Here is a tiny trained network, its code and every weight. The questions are about switching its units off for an input and a class, where a switched-off unit gives its printed mean instead of its output.

import numpy as np


def w(rows, s, z=0):
    codes = np.array(rows[::2]) - 128.0
    scale = np.full(codes.shape[1], s)
    scale[-1] = z or s
    return codes * scale


def norm(h):
    return h / np.sqrt((h * h).mean(-1, keepdims=True) + 1e-5)


def f(y):
    return y / 2 * (1 + np.tanh(0.7978845608 * (y + 0.044715 * y**3)))


def log_softmax(a):
    a = a - a.max(-1, keepdims=True)
    return a - np.log(np.exp(a).sum(-1, keepdims=True))


def net(x, mask):
    res = np.array(x, float).reshape(1, 6) / 4 @ E
    u = 0
    for l in range(2):
        y = f(norm(res) @ A[l][:, :-1].T + A[l][:, -1])
        res = res + np.where(mask[u : u + 13], y, B[l][:, -1]) @ B[l][:, :-1]
        u += 13
    return log_softmax(norm(res)[-1] @ U[:, :-1].T + U[:, -1])


A, B = {}, {}
E = w([
[145,227,19,128,88,41,91,166,38,54,228],'x0',
[188,234,175,22,89,123,210,223,201,107,92],'x1',
[128,114,38,93,70,197,58,165,31,159,30],'x2',
[170,128,94,104,5,132,199,62,132,253,182],'x3',
[96,103,180,156,65,242,216,177,41,60,199],'x4',
[159,172,84,149,104,215,95,35,196,70,160],'x5',
],0.0072)
A[0] = w([
[178,88,179,105,128,199,193,130,70,51,176,74],'0.n0',
[119,141,133,167,236,107,105,168,156,49,82,31],'0.n1',
[162,65,184,201,119,111,25,61,66,140,170,25],'0.n2',
[101,128,135,111,168,53,156,102,229,132,209,49],'0.n3',
[76,53,191,121,99,159,142,115,218,131,35,2],'0.n4',
[166,97,96,63,144,37,77,55,180,136,60,65],'0.n5',
[173,179,99,161,102,132,193,96,124,253,161,127],'0.n6',
[130,225,79,116,113,222,121,11,183,56,109,44],'0.n7',
[160,157,167,175,181,146,94,174,96,52,82,95],'0.n8',
[110,167,49,60,121,214,80,157,86,153,32,15],'0.n9',
[77,190,73,150,62,38,113,144,118,63,130,39],'0.n10',
[130,247,201,41,85,143,119,153,167,119,91,51],'0.n11',
[98,121,186,100,122,5,201,150,23,172,54,83],'0.n12',
],0.0068,0.0058)
B[0] = w([
[48,212,159,188,107,139,106,153,127,158,109,201],'0.n0',
[72,113,154,47,111,109,85,119,168,89,106,208],'0.n1',
[124,87,76,135,152,130,162,121,150,83,92,182],'0.n2',
[127,134,179,195,79,118,108,119,90,93,93,206],'0.n3',
[178,172,140,85,184,202,117,101,76,136,138,177],'0.n4',
[28,215,113,187,102,183,132,185,121,170,143,219],'0.n5',
[49,116,154,8,123,133,65,113,160,55,95,253],'0.n6',
[164,43,139,158,137,114,59,220,195,155,210,221],'0.n7',
[82,102,142,20,88,131,123,92,153,132,134,209],'0.n8',
[206,110,121,181,52,108,102,108,69,95,29,202],'0.n9',
[179,160,145,77,208,193,103,94,92,132,136,192],'0.n10',
[87,84,12,167,174,128,214,115,167,84,121,224],'0.n11',
[163,71,123,156,118,147,65,178,195,123,193,237],'0.n12',
],0.016,0.0036)
A[1] = w([
[137,138,209,125,157,78,179,81,181,95,175,107],'1.n0',
[212,128,125,141,99,116,143,115,79,168,58,41],'1.n1',
[136,114,114,54,26,72,184,40,137,238,193,55],'1.n2',
[138,71,155,101,153,31,150,210,94,200,138,53],'1.n3',
[86,55,53,170,197,76,150,31,95,166,135,40],'1.n4',
[200,173,75,106,154,76,251,164,183,131,87,103],'1.n5',
[116,147,145,85,100,112,123,102,148,77,82,103],'1.n6',
[171,181,237,200,113,33,169,65,127,111,144,60],'1.n7',
[155,250,88,145,180,19,99,114,194,240,74,56],'1.n8',
[209,230,87,72,157,49,118,92,37,94,239,2],'1.n9',
[207,90,139,153,149,139,100,163,173,163,180,84],'1.n10',
[225,139,202,101,216,199,172,56,136,221,83,17],'1.n11',
[111,142,168,156,104,175,210,148,59,127,169,49],'1.n12',
],0.014,0.0043)
B[1] = w([
[184,101,77,123,77,140,96,134,78,143,70,239],'1.n0',
[143,114,101,136,116,58,136,97,89,152,117,175],'1.n1',
[136,125,194,71,202,118,67,146,134,35,71,168],'1.n2',
[205,137,88,152,131,171,80,64,186,124,170,159],'1.n3',
[173,148,118,110,110,140,246,184,144,54,169,187],'1.n4',
[132,102,111,133,153,144,215,146,110,61,178,213],'1.n5',
[139,146,141,100,159,84,146,78,99,135,186,253],'1.n6',
[149,99,64,119,92,90,105,113,54,142,100,191],'1.n7',
[96,155,238,194,62,177,135,126,121,108,148,198],'1.n8',
[106,98,133,132,194,168,169,142,194,249,35,239],'1.n9',
[152,136,123,130,168,92,111,120,113,163,201,220],'1.n10',
[102,139,90,118,199,121,152,157,170,222,83,196],'1.n11',
[104,173,181,181,101,116,119,111,156,112,142,189],'1.n12',
],0.02,0.0058)
U = w([
[106,142,126,132,201,173,177,148,159,235,59,201],'0',
[44,207,204,211,53,154,122,136,120,112,147,173],'1',
[145,107,79,120,139,139,244,156,132,41,159,198],'2',
[104,121,165,3,151,105,70,92,131,82,98,116],'3',
[190,90,61,160,59,77,108,105,37,157,61,125],'4',
[194,93,109,162,141,147,54,157,182,166,217,47],'5',
[83,162,76,123,149,70,121,102,92,155,184,3],'6',
],0.015,0.0031)

Each question gives the input, the list of numbers given to net, and the class t.
The units are the neurons (one row each of A and B). Each row of codes is followed by its name. A weight is (code - 128) times the scale printed after its matrix; where a second scale follows, it is the last column's (A, B and U).
mask holds one flag per neuron, layer by layer. A switched-off neuron (its flag False) gives its mean, the last column of its row in B, instead of its output. The means were averaged over made-up inputs and are rounded, as every weight is.
A unit's drop is (log p(t) with every unit on - log p(t) with that unit switched off) / (log p(t) with every unit on - log p(t) with every unit switched off).
The circuit of an input: a set's keep is (log p(t) with only the set's units on - log p(t) with every unit switched off) / (log p(t) with every unit on - log p(t) with every unit switched off). Starting from the 12 units with the biggest drops (on a tie, the unit counted first), units are removed one at a time, each time the one whose removal leaves the highest keep (on an exact tie, the one counted first), for as long as the keep stays at least 0.8.
circuit, biggest first: the units of the circuit, biggest drop first
k most important neurons: the k neurons with the biggest drops, biggest first
k most important neurons of layer l: the k neurons of layer l with the biggest drops, biggest first
input [0,6,8,2,7,3], class 4: 2 most important neurons of layer 1 : [1.n1; 1.n8]
input [8,0,-6,-1,-4,-1], class 0: 2 most important neurons : [1.n9; 0.n10]
input [8,-2,-8,3,-3,7], class 0: circuit, biggest first : [1.n9]
input [0,3,-6,5,1,-1], class 4: 4 most important neurons : [0.n3; 1.n0; 0.n8; 1.n7]
input [3,-8,-5,-5,3,7], class 2: 2 most important neurons : [1.n4; 0.n2]
input [-5,8,5,2,-4,7], class 2: circuit, biggest first : [0.n11; 1.n5]
input [2,4,6,-4,-6,-6], class 1: 2 most important neurons : [0.n5; 1.n8]
input [-1,4,8,-6,-7,2], class 4: 3 most important neurons : [0.n9; 1.n1; 0.n0]
input [0,8,1,-8,-7,-8], class 2: 2 most important neurons : [0.n11; 0.n6]
input [-6,3,-7,-2,2,2], class 4: 3 most important neurons : [1.n7; 1.n0; 0.n3]
input [2,-2,-4,-3,-1,-2], class 4: 2 most important neurons : [0.n6; 1.n0]
input [-5,0,-2,0,7,-2], class 1: 2 most important neurons of layer 1 : [1.n12; 1.n9]
input [-5,-1,1,6,6,1], class 1: 4 most important neurons : [0.n0; 0.n8; 1.n12; 0.n1]
input [-6,-8,3,-4,-4,1], class 2: circuit, biggest first : [1.n4]
input [-1,-1,1,4,6,-5], class 1: 2 most important neurons : [0.n0; 0.n7]
input [-6,0,-7,6,-1,2], class 4: 3 most important neurons of layer 1 : [1.n0; 1.n7; 1.n9]
input [6,7,6,-2,-8,3], class 1: 2 most important neurons : [1.n8; 0.n5]
input [1,-3,-6,5,1,5], class 4: 2 most important neurons of layer 0 : [0.n3; 0.n8]
input [-3,7,-5,2,-2,7], class 2: 2 most important neurons : [0.n11; 1.n5]
input [0,0,-8,-1,7,-5], class 4: circuit, biggest first : [1.n0]
input [-5,-6,-5,6,5,-6], class 2: 4 most important neurons of layer 0 : [0.n5; 0.n2; 0.n7; 0.n8]
input [-6,0,6,7,-2,0], class 3: 2 most important neurons of layer 1 : [1.n2; 1.n9]
input [-6,-8,-3,-7,8,-3], class 1: 3 most important neurons of layer 0 : [0.n0; 0.n11; 0.n6]
input [6,-3,5,7,4,7], class 3: 3 most important neurons of layer 0 : [0.n6; 0.n12; 0.n4]
